Here is a tiny trained network, its code and every weight. The questions are about switching its units off for an input and a target symbol, where a switched-off unit gives its printed mean instead of its output.

import numpy as np


def w(rows, s, z=0):
    codes = np.array(rows[::2]) - 128.0
    scale = np.full(codes.shape[1], s)
    scale[-1] = z or s
    return codes * scale


def f(y):
    return y / 2 * (1 + np.tanh(0.7978845608 * (y + 0.044715 * y**3)))


def softmax(a):
    e = np.exp(a - a.max(-1, keepdims=True))
    return e / e.sum(-1, keepdims=True)


def log_softmax(a):
    a = a - a.max(-1, keepdims=True)
    return a - np.log(np.exp(a).sum(-1, keepdims=True))


def net(x, mask):
    ids = ['βγδεηθξψ'.index(c) for c in x.split()]
    T = len(ids)
    res = E[ids] + P[:T]
    u = 0
    for l in range(2):
        r = res
        for j in range(2):
            rows = slice(2 * j, 2 * j + 2)
            q, k, v = (r @ M[l][rows].T for M in (Q, K, V))
            z = softmax(np.where(np.tri(T) > 0, q @ k.T / 2**0.5, -1e9)) @ v
            o = O[l][rows]
            res = res + np.where(mask[u + j], z, o[:, -1]) @ o[:, :-1]
        u += 2
        y = f(res @ A[l][:, :-1].T + A[l][:, -1])
        res = res + np.where(mask[u : u + 8], y, B[l][:, -1]) @ B[l][:, :-1]
        u += 8
    return log_softmax(res[-1] @ U[:, :-1].T + U[:, -1])


Q, K, V, O, A, B = {}, {}, {}, {}, {}, {}
E = w([
[98,131,48,92],'β',
[125,111,60,126],'γ',
[140,123,93,213],'δ',
[44,104,150,216],'ε',
[174,61,99,108],'η',
[22,110,194,124],'θ',
[210,252,55,150],'ξ',
[194,51,99,172],'ψ',
],0.02)
P = w([
[162,139,12,116],'0',
[152,95,135,183],'1',
[133,120,124,174],'2',
[135,112,132,176],'3',
[134,114,126,179],'4',
[131,110,118,172],'5',
[118,106,105,181],'6',
[121,119,103,177],'7',
[108,130,85,175],'8',
],0.011)
Q[0] = w([
[176,13,88,178],'0.h1',
[88,88,120,193],'0.h1',
[69,93,130,255],'0.h2',
[230,123,4,146],'0.h2',
],0.0083)
K[0] = w([
[130,172,86,144],'0.h1',
[110,188,98,69],'0.h1',
[130,248,99,76],'0.h2',
[67,158,152,108],'0.h2',
],0.015)
V[0] = w([
[140,86,171,209],'0.h1',
[45,40,44,119],'0.h1',
[250,137,99,168],'0.h2',
[234,51,216,255],'0.h2',
],0.0074)
O[0] = w([
[125,46,124,168,96],'0.h1',
[143,104,211,63,253],'0.h1',
[174,118,96,254,145],'0.h2',
[147,85,88,156,14],'0.h2',
],0.0092,0.0039)
A[0] = w([
[204,143,72,80,191],'0.n1',
[20,151,214,205,3],'0.n2',
[56,73,123,110,138],'0.n3',
[181,156,165,224,234],'0.n4',
[142,113,255,152,146],'0.n5',
[169,191,82,156,178],'0.n6',
[217,12,226,88,108],'0.n7',
[140,195,187,163,72],'0.n8',
],0.0092,0.0044)
B[0] = w([
[234,217,1,134,205],'0.n1',
[245,119,123,133,255],'0.n2',
[76,62,116,158,183],'0.n3',
[36,166,142,34,252],'0.n4',
[148,153,59,11,204],'0.n5',
[222,77,106,239,208],'0.n6',
[30,185,91,154,172],'0.n7',
[158,54,128,161,151],'0.n8',
],0.0054,0.009)
Q[1] = w([
[142,161,117,76],'1.h1',
[121,112,248,125],'1.h1',
[174,136,2,80],'1.h2',
[141,167,135,125],'1.h2',
],0.015)
K[1] = w([
[203,142,87,154],'1.h1',
[81,104,147,36],'1.h1',
[81,24,245,122],'1.h2',
[101,73,87,164],'1.h2',
],0.012)
V[1] = w([
[165,121,20,167],'1.h1',
[215,184,139,119],'1.h1',
[11,2,80,116],'1.h2',
[104,243,203,85],'1.h2',
],0.0078)
O[1] = w([
[122,15,170,122,244],'1.h1',
[192,80,121,110,196],'1.h1',
[74,219,238,213,97],'1.h2',
[157,246,2,103,136],'1.h2',
],0.0088,0.011)
A[1] = w([
[107,13,228,118,34],'1.n1',
[140,30,139,131,105],'1.n2',
[107,133,131,56,119],'1.n3',
[206,176,2,141,73],'1.n4',
[146,67,214,46,136],'1.n5',
[126,127,126,242,76],'1.n6',
[88,131,96,27,1],'1.n7',
[119,61,38,112,136],'1.n8',
],0.0082,0.0091)
B[1] = w([
[155,133,90,222,231],'1.n1',
[83,230,94,131,244],'1.n2',
[234,23,157,184,153],'1.n3',
[100,137,173,180,221],'1.n4',
[122,96,88,90,207],'1.n5',
[116,165,178,1,152],'1.n6',
[171,109,116,240,156],'1.n7',
[130,195,216,89,254],'1.n8',
],0.0085,0.018)
U = w([
[164,126,225,139,77],'β',
[109,102,187,67,253],'γ',
[87,102,161,146,101],'δ',
[86,104,255,117,150],'ε',
[83,90,146,118,190],'η',
[71,179,125,115,88],'θ',
[113,117,108,126,63],'ξ',
[91,103,175,165,32],'ψ',
],0.0086,0.0044)

Each question gives the input, a string of symbols that net reads in full, and the target symbol t.
The units are the heads (2 rows each of Q, K, V and O) and the neurons (one row each of A and B). Each row of codes is followed by its name. A weight is (code - 128) times the scale printed after its matrix; where a second scale follows, it is the last column's (O, A, B and U).
mask holds one flag per unit, layer by layer, with each layer's heads first. A switched-off unit (its flag False) gives its mean, the last column of its rows in O or B, instead of its output. The means were averaged over made-up inputs and are rounded, as every weight is.
A unit's drop is (log p(t) with every unit on - log p(t) with that unit switched off) / (log p(t) with every unit on - log p(t) with every unit switched off).
The circuit of an input: a set's keep is (log p(t) with only the set's units on - log p(t) with every unit switched off) / (log p(t) with every unit on - log p(t) with every unit switched off). Starting from the 12 units with the biggest drops (on a tie, the unit counted first), units are removed one at a time, each time the one whose removal leaves the highest keep (on an exact tie, the one counted first), for as long as the keep stays at least 0.8.
units of the circuit, in order: the units of the circuit, biggest drop first
unit that matters most: the unit with the biggest drop
k most important neurons: the k neurons with the biggest drops, biggest first
top k neurons in layer l: the k neurons of layer l with the biggest drops, biggest first
which heads matter: for each layer, one digit per head in row order, 1 if its drop is at least 0.15 and else 0, layers parted by /
input ε θ θ β, target ε: units of the circuit, in order -> [1.h2; 0.h1; 0.n3]
input ε γ θ θ γ ε γ, target ε: most important neuron -> [1.n2]
input θ γ θ θ ξ δ θ ε, target θ: 4 most important neurons -> [0.n5; 0.n1; 1.n2; 0.n4]
input θ θ ψ, target θ: units of the circuit, in order -> [1.h2; 0.h2]
input γ θ θ θ θ γ η θ β, target γ: units of the circuit, in order -> [0.h2; 1.n1]
input ε ξ ε θ ξ, target ε: units of the circuit, in order -> [1.h2; 0.h2]
input θ β ε ψ β δ, target θ: units of the circuit, in order -> [1.h1; 0.h2; 1.h2]
input ε θ ξ ξ ψ, target ε: which heads matter -> 01 / 01
input β θ θ θ β δ ξ θ ξ, target β: which heads matter -> 00 / 11
input β θ ε β θ β, target β: which heads matter -> 11 / 01
input θ ψ ξ β ξ ε, target θ: top 3 neurons in layer 1 -> [1.n2; 1.n3; 1.n8]
input ψ η ε η θ η, target ψ: which heads matter -> 11 / 11
input β ξ ξ, target β: 2 most important neurons -> [1.n4; 1.n8]
input ε ε ξ γ ε δ, target ε: which heads matter -> 10 / 01
input γ θ γ θ δ ε θ, target γ: unit that matters most -> 0.h1
input ε θ θ θ ε θ ψ, target ε: 3 most important neurons -> [0.n3; 1.n2; 0.n4]
input ξ ξ ψ, target ψ: units of the circuit, in order -> [1.n1; 0.h2; 1.h2]
input β γ β β, target β: which heads matter -> 11 / 11
input ψ γ θ η η θ, target ψ: which heads matter -> 01 / 01
input β β ε ξ ψ ψ γ θ γ, target γ: unit that matters most -> 0.h2
input γ θ θ ψ η, target γ: which heads matter -> 11 / 11
input β δ ξ ε ψ θ ξ ξ β, target γ: which heads matter -> 11 / 10
input ε δ θ δ ε, target ε: units of the circuit, in order -> [1.h2; 0.h1]
